Each row has two labels, one from each of two sets.
[  6.2  -9.2  12.3  -6.4  -5.7   2.3  -0.7  -3.2  -4.5   1.6  -4.0   5.2
 -14.2  -5.7  -0.5  17.4  -4.0]
(39)/(41)
[ 5.4 -9.0 13.4  4.6  4.8 -5.3 -2.4 -3.5 -8.4  4.8  3.7 -3.0  3.5  1.3
  1.3  6.1 -9.7]
(39)/(41)
[ 3.0 -1.6 -1.2  3.6 -3.6 -3.2  1.0  2.7  1.4 -4.3  2.1  3.3 -5.8  4.3
  1.2 -8.5  1.1]
(32)/(49)
[  2.4  -0.9 -11.2   4.1  -4.1 -10.0  -4.9   4.8   3.3  -3.9  -1.4   1.7
  -1.8   6.7   2.8 -19.6 -15.9]
(39)/(49)
[ -4.3   0.4  -8.0   7.5   0.5  -5.9  -4.4   2.4  -5.6   4.8   0.6   1.9
  -7.0  11.7  -4.9  23.8 -13.2]
(39)/(49)
[  5.8 -19.0   2.3   2.0  -5.9  -3.7  10.7   0.8  -1.4   5.3   5.3  -9.3
  -9.6  11.2   4.2 -49.4  -1.1]
(32)/(49)
[  9.7 -12.9  13.8   2.3  -3.9  -0.3  -3.0  -4.9  -6.0   6.9   3.5  -0.4
  -4.5  -1.9  -0.6  -2.9 -12.2]
(39)/(41)
[  5.4   2.9  -5.9   8.1   6.8 -10.0  -5.9   5.2  -4.6  -6.7 -10.8   6.5
  -1.9   2.2   0.0 -14.1 -17.2]
(39)/(49)
[  8.8  -9.8   9.2  -6.9 -10.3   3.1  -5.3  -5.2  -3.9   3.4  -7.3  -0.3
  -6.9 -13.0   3.8 -23.5 -22.1]
(39)/(41)
[ -4.5 -12.5  15.6 -16.4  -5.7   6.5   2.6  -2.9   9.2 -11.2   7.7   1.8
  -5.2   3.7   1.0  10.3  35.1]
(32)/(41)
[  2.3 -11.2  17.4  -3.0  -5.9   2.3   1.5  -2.5   3.0  -3.4   8.2   0.8
  -4.7   5.9   1.8  -7.7   6.3]
(32)/(41)
[-2.0 -6.4  4.9  3.8 -4.8  1.1 -5.9 -2.8  0.0  2.5  9.5  1.2 -0.3 -1.2
 -1.1 43.5 16.0]
(30)/(41)
[  3.3 -14.2  10.8  -1.3   6.6  -6.6  -0.4   1.6   3.3  -5.4  -4.4   2.7
  -2.3   4.6  11.0  23.9  36.4]
(32)/(41)
[  3.6 -15.7  14.4  -9.2 -17.6  -3.1  -1.1  -2.6   3.4   0.3  10.3   0.1
  -5.3  -3.2   4.0 -46.6  -7.4]
(32)/(41)
[ -5.6  -5.8   6.4   2.5  -8.9   1.8 -12.5   0.3   0.4  -6.7   9.1  -5.0
  -9.2   2.2  -2.0  33.8   1.7]
(30)/(41)
[ -1.7 -13.5  11.3  -0.7 -16.8   7.7   1.8   1.0   7.8  -4.8  15.8   6.3
  -7.6   0.2   3.2 -22.1  11.9]
(32)/(41)
[ -2.0  -3.5  -6.4  -1.2 -17.2   0.6  -7.1   5.0   7.6  -8.1   7.7   5.3
  -8.2   8.3   0.0 -34.4  -7.8]
(32)/(49)
[  4.2 -13.5  14.3 -10.5  -3.3  -2.2  -2.0  -2.8   6.4  -9.3   1.2  -1.7
  -2.9   4.5   8.5 -17.0  12.9]
(32)/(41)
[ -6.6 -10.1   9.1   4.9 -20.4  10.0  -2.8  -1.7   5.4   1.9  19.0   8.5
 -10.8  -1.4  -1.5  21.7   0.8]
(31)/(41)
[ -9.3 -12.9  11.6  -3.9 -10.7   4.0  -5.6  -3.3   2.0   4.2  22.3  -2.3
  -2.3  11.1  -6.6  24.1  -5.8]
(30)/(41)
[ -1.1  -2.2   8.3 -16.5   2.2   4.9   6.7   2.8   5.0 -10.4  -5.4   6.9
 -10.4  -0.1  -6.9  32.3  36.0]
(32)/(41)
[  6.4 -21.5  18.5  -6.3  -6.3  -0.6  -2.1   1.0   4.2  -1.8   5.6  -1.2
  -6.1   4.3   9.3 -22.7  13.8]
(32)/(41)
[ -7.8  10.7 -11.0   4.2 -17.4   0.7  -3.2   3.2   5.7 -12.0   0.3   7.6
  -3.4   2.6   0.8  16.0  -4.9]
(31)/(49)
[ -6.2   0.4  -0.8  -3.9 -17.4   0.5  -3.9   2.1   8.0  -8.2  12.3   3.9
  -3.8   8.1  -8.9 -15.4 -19.2]
(31)/(49)
[-4.4  2.2 -4.2  4.2 -7.2 -3.0  2.0  2.5  2.1 -6.3  6.5  1.4 -8.2 14.0
 -7.1 24.7 -7.9]
(30)/(49)
[  4.6 -15.0  20.5 -10.5 -15.1   4.7  -8.0  -5.0   3.3  -9.8   7.9   6.2
  -2.2  -0.9   2.9 -23.3  -6.5]
(32)/(41)
[ -1.0 -16.9  19.9  -6.1  -3.1   4.2   1.8 -10.3   2.1  -4.8   9.0   1.1
  -0.7   6.6   3.6  -2.0  17.9]
(32)/(41)
[-10.7   5.4  -0.9  -2.8   0.1  -1.7  -5.3   1.8   5.2 -11.0  -2.6   9.0
  -4.3  -7.7  -3.9  62.0  28.4]
(30)/(41)
[  3.3 -17.8  14.7  -3.2 -10.1   3.3  -2.0  -4.8   2.5   2.0   8.3   3.6
  -6.2   5.3   3.7 -15.5   5.1]
(32)/(41)
[  4.1  -9.2   7.3   2.6   8.7  -6.3  -2.2  -1.1 -24.0   2.0  -4.0  -2.9
   1.1   5.5   5.0  24.6   4.2]
(39)/(41)
[  2.4  -5.6  10.1  -4.7   8.4  -6.4  -7.5   2.9  -6.9  -8.7 -15.7   7.9
  -7.9  -3.2   0.0  59.8  13.6]
(39)/(41)
[ -8.0   0.8  -9.5  -1.3 -18.2  -1.3 -11.1   0.9   8.1   1.4   7.0   1.5
  -8.5   0.0  -1.7  -9.3 -26.9]
(30)/(49)
[ 10.8  -8.8   6.8  -2.8  -0.2  -4.9  -1.9   0.9   1.8  -5.5   4.6 -10.3
   5.7   4.5   2.3 -40.0   0.4]
(32)/(41)
[ -1.1  -6.6  -1.0   1.5  -1.9  -3.2   5.3   6.5   8.0 -13.7   5.3   6.0
  -2.1  13.6   1.5 -27.6  17.7]
(32)/(49)
[  0.4 -16.3  13.0  -2.5  -8.8   4.9   0.7   0.5   3.5   8.2  13.2   5.0
  -9.1  -0.5   5.1 -19.0  16.3]
(32)/(41)
[ -6.9  -0.9  -4.0   0.2 -12.0   1.9  -0.1   5.9   8.9  -4.5  17.2   0.6
  -5.5  11.9  -3.6  -9.3  -1.9]
(31)/(49)
[ 3.1  0.3 -4.6  1.2 -2.6 -0.2  7.9  3.5  0.9 -4.6 -1.8  5.2 -9.8  6.3
  0.6 -6.1  4.5]
(32)/(49)
[ -0.6  -0.7   9.5  -8.4   1.9   1.7  -3.5   0.8   4.4 -12.9  -1.2   6.6
  -4.5   3.6   0.7  18.8  28.0]
(32)/(41)

Each row has two labels, one from each of two sets.
[-3.0 -2.0 -0.2  1.3  0.3  6.4  5.4  7.1 11.0 14.1 -9.1 -7.2  0.6  5.9
  0.1 -2.0  1.0]
kog/<38>
[  4.8  -3.3   3.3   3.4  -0.8  -2.7   7.7  -1.5  35.5   6.9   4.1 -13.8
   5.5  10.6  -7.4   7.6   4.7]
vuzir/<39>
[  7.1   5.6  -3.4 -12.8  23.7  -5.1  -7.3   3.9  -0.2   3.7  13.2   3.5
  13.8 -17.2  11.1   0.2  -8.5]
kog/<41>
[  0.7  -4.6   8.0  -6.7   3.3 -21.2   4.6 -10.3  15.9   2.2   3.0  -9.9
   4.5   9.0  -3.9  21.1   6.7]
vimud/<46>
[  3.6  -4.8   7.6  -1.6  -4.7 -11.1   7.0 -11.2  16.2   1.0  -0.7 -12.7
  -1.8   8.5   3.0  16.2  13.3]
vimud/<39>
[  7.3   5.3  -2.4  -9.4  16.0  -7.2  -6.4   5.1  -3.1  -2.1   7.8   1.0
  14.1 -13.3  16.9   1.9  -4.9]
kog/<41>
[  1.3   0.7  -2.8   9.7   1.9  19.9  -1.5  11.6  -7.0  -4.8  -5.3   0.4
  -4.1  -3.4  -3.5 -17.0  -5.7]
vuzir/<51>
[ 11.9   4.4  -0.7  -5.4  11.3  -7.7  -6.7  -1.3  -2.4  -3.5  15.4   4.6
   9.7 -13.5   9.9  -2.2  -6.7]
kog/<41>
[ -5.6  -3.9  -3.5  -6.3  -0.7   1.1  10.9   7.5  13.9   4.9 -15.7   1.7
  10.3  12.1  -7.5   7.3  -3.8]
kog/<38>
[  8.9   6.1  -1.0  -6.9  12.0  -8.0  -4.6   1.5   2.1  -5.2  14.8   1.4
   8.6 -12.8   5.8   3.4  -0.3]
kog/<41>
[ 11.9   1.4  -0.8  15.3  14.6  -4.5 -11.1  -3.9  -6.5  -5.8  18.5  -7.0
  -3.1  -9.9   4.5  -6.8  10.0]
vimud/<41>
